Below are the code and all the weights of a small trained network. Each question names an input and a target symbol and asks about switching units off, where a switched-off unit gives its printed mean instead of its output.

import numpy as np


def w(rows, s, z=0):
    codes = np.array(rows[::2]) - 128.0
    scale = np.full(codes.shape[1], s)
    scale[-1] = z or s
    return codes * scale


def norm(h):
    return h / np.sqrt((h * h).mean(-1, keepdims=True) + 1e-5)


def f(y):
    return y / 2 * (1 + np.tanh(0.7978845608 * (y + 0.044715 * y**3)))


def softmax(a):
    e = np.exp(a - a.max(-1, keepdims=True))
    return e / e.sum(-1, keepdims=True)


def log_softmax(a):
    a = a - a.max(-1, keepdims=True)
    return a - np.log(np.exp(a).sum(-1, keepdims=True))


def net(x, mask):
    ids = ['βεηθλμξπτφψ'.index(c) for c in x.split()]
    T = len(ids)
    res = E[ids] + P[:T]
    q, k, v = (norm(res) @ M[0].T for M in (Q, K, V))
    z = softmax(np.where(np.tri(T) > 0, q @ k.T / 2**0.5, -1e9)) @ v
    res = res + np.where(mask[0], z, O[0][:, -1]) @ O[0][:, :-1]
    y = f(norm(res) @ A[0][:, :-1].T + A[0][:, -1])
    res = res + np.where(mask[1:13], y, B[0][:, -1]) @ B[0][:, :-1]
    return log_softmax(norm(res)[-1] @ U[:, :-1].T + U[:, -1])


Q, K, V, O, A, B = {}, {}, {}, {}, {}, {}
E = w([
[91,111,101,106,232],'β',
[240,145,131,163,90],'ε',
[69,151,114,137,125],'η',
[132,154,207,10,82],'θ',
[142,138,133,87,171],'λ',
[110,152,148,61,93],'μ',
[55,142,89,81,170],'ξ',
[58,137,96,117,144],'π',
[211,201,145,85,241],'τ',
[168,156,254,120,201],'φ',
[111,127,131,100,203],'ψ',
],0.012)
P = w([
[152,89,159,153,118],'0',
[88,157,109,122,149],'1',
[173,97,9,90,124],'2',
[52,101,39,219,191],'3',
[90,209,168,115,115],'4',
[251,107,73,12,184],'5',
[51,100,57,221,188],'6',
[87,206,178,120,94],'7',
[206,88,68,44,224],'8',
[58,98,82,216,173],'9',
[97,198,201,127,84],'10',
],0.015)
Q[0] = w([
[54,82,101,167,148],'H0',
[51,103,126,250,165],'H0',
],0.011)
K[0] = w([
[77,53,138,139,161],'H0',
[174,8,219,114,76],'H0',
],0.012)
V[0] = w([
[116,107,217,253,132],'H0',
[88,125,56,181,151],'H0',
],0.011)
O[0] = w([
[147,90,114,249,133,172],'H0',
[127,73,78,105,107,2],'H0',
],0.014,0.0006)
A[0] = w([
[154,163,68,68,150,159],'N0',
[150,137,103,144,70,52],'N1',
[77,251,96,163,23,108],'N2',
[2,204,136,145,163,79],'N3',
[219,105,129,127,253,112],'N4',
[190,144,147,188,6,86],'N5',
[188,20,33,207,108,88],'N6',
[191,52,113,207,8,10],'N7',
[147,148,177,102,85,192],'N8',
[43,34,100,104,200,1],'N9',
[137,193,47,198,201,167],'N10',
[124,85,110,128,220,128],'N11',
],0.0089,0.0072)
B[0] = w([
[188,127,123,156,212,230],'N0',
[54,254,174,187,77,100],'N1',
[10,167,164,141,211,174],'N2',
[153,148,220,92,145,214],'N3',
[27,98,130,19,82,202],'N4',
[100,209,38,159,127,122],'N5',
[41,93,126,30,14,190],'N6',
[90,251,49,160,88,129],'N7',
[128,131,44,157,144,201],'N8',
[29,217,136,42,104,131],'N9',
[171,103,198,65,129,254],'N10',
[167,202,131,53,172,190],'N11',
],0.0095,0.0054)
U = w([
[60,56,162,129,118,73],'β',
[164,92,176,153,164,67],'ε',
[170,93,61,137,146,254],'η',
[107,93,78,185,130,162],'θ',
[51,172,131,70,114,108],'λ',
[53,82,104,134,99,123],'μ',
[125,62,116,77,122,129],'ξ',
[141,90,107,247,204,129],'π',
[92,192,187,71,75,46],'τ',
[108,204,116,201,182,124],'φ',
[111,161,201,118,120,66],'ψ',
],0.013,0.0079)

Each question gives the input, a string of symbols that net reads in full, and the target symbol t.
The units are the heads (2 rows each of Q, K, V and O) and the neurons (one row each of A and B). Each row of codes is followed by its name. A weight is (code - 128) times the scale printed after its matrix; where a second scale follows, it is the last column's (O, A, B and U).
mask holds one flag per unit, heads first, then neurons. A switched-off unit (its flag False) gives its mean, the last column of its rows in O or B, instead of its output. The means were averaged over made-up inputs and are rounded, as every weight is.
A unit's drop is (log p(t) with every unit on - log p(t) with that unit switched off) / (log p(t) with every unit on - log p(t) with every unit switched off).
The circuit of an input: a set's keep is (log p(t) with only the set's units on - log p(t) with every unit switched off) / (log p(t) with every unit on - log p(t) with every unit switched off). Starting from the 12 units with the biggest drops (on a tie, the unit counted first), units are removed one at a time, each time the one whose removal leaves the highest keep (on an exact tie, the one counted first), for as long as the keep stays at least 0.8.
circuit, biggest first: the units of the circuit, biggest drop first
most important unit: the unit with the biggest drop
top k neurons: the k neurons with the biggest drops, biggest first
drop when u is switched off: that unit's drop, to one decimal
input ψ φ λ ψ ψ ε φ φ β ψ, target β: top 2 neurons => (N6, N0)
input ψ ψ λ η, target β: most important unit => N6
input π λ β η η ξ η β π β, target μ: top 4 neurons => (N6, N0, N9, N3)
input ψ η ε ξ, target β: top 4 neurons => (N6, N10, N0, N8)
input ψ π ψ ψ, target β: circuit, biggest first => (H0, N6, N10, N0)
input ψ η η τ ξ φ β, target β: top 3 neurons => (N6, N10, N0)
input π β ξ ψ, target μ: top 2 neurons => (N6, N0)
input η φ φ ε β μ ε, target θ: top 2 neurons => (N6, N7)
input ψ τ ψ π μ ε π η η λ, target β: circuit, biggest first => (H0, N6, N10)
input β λ φ λ, target ξ: top 2 neurons => (N10, N2)
input φ φ φ ε π φ β ε ψ θ, target π: drop when N0 is switched off => -0.1
input φ ε ψ ξ π η φ π ξ π, target π: drop when H0 is switched off => 2.8
input ξ φ π η μ ε ξ, target λ: drop when H0 is switched off => 0.2
input ψ φ ξ ε η τ λ, target β: drop when H0 is switched off => 1.2
input φ η η μ, target π: top neuron => (N4)
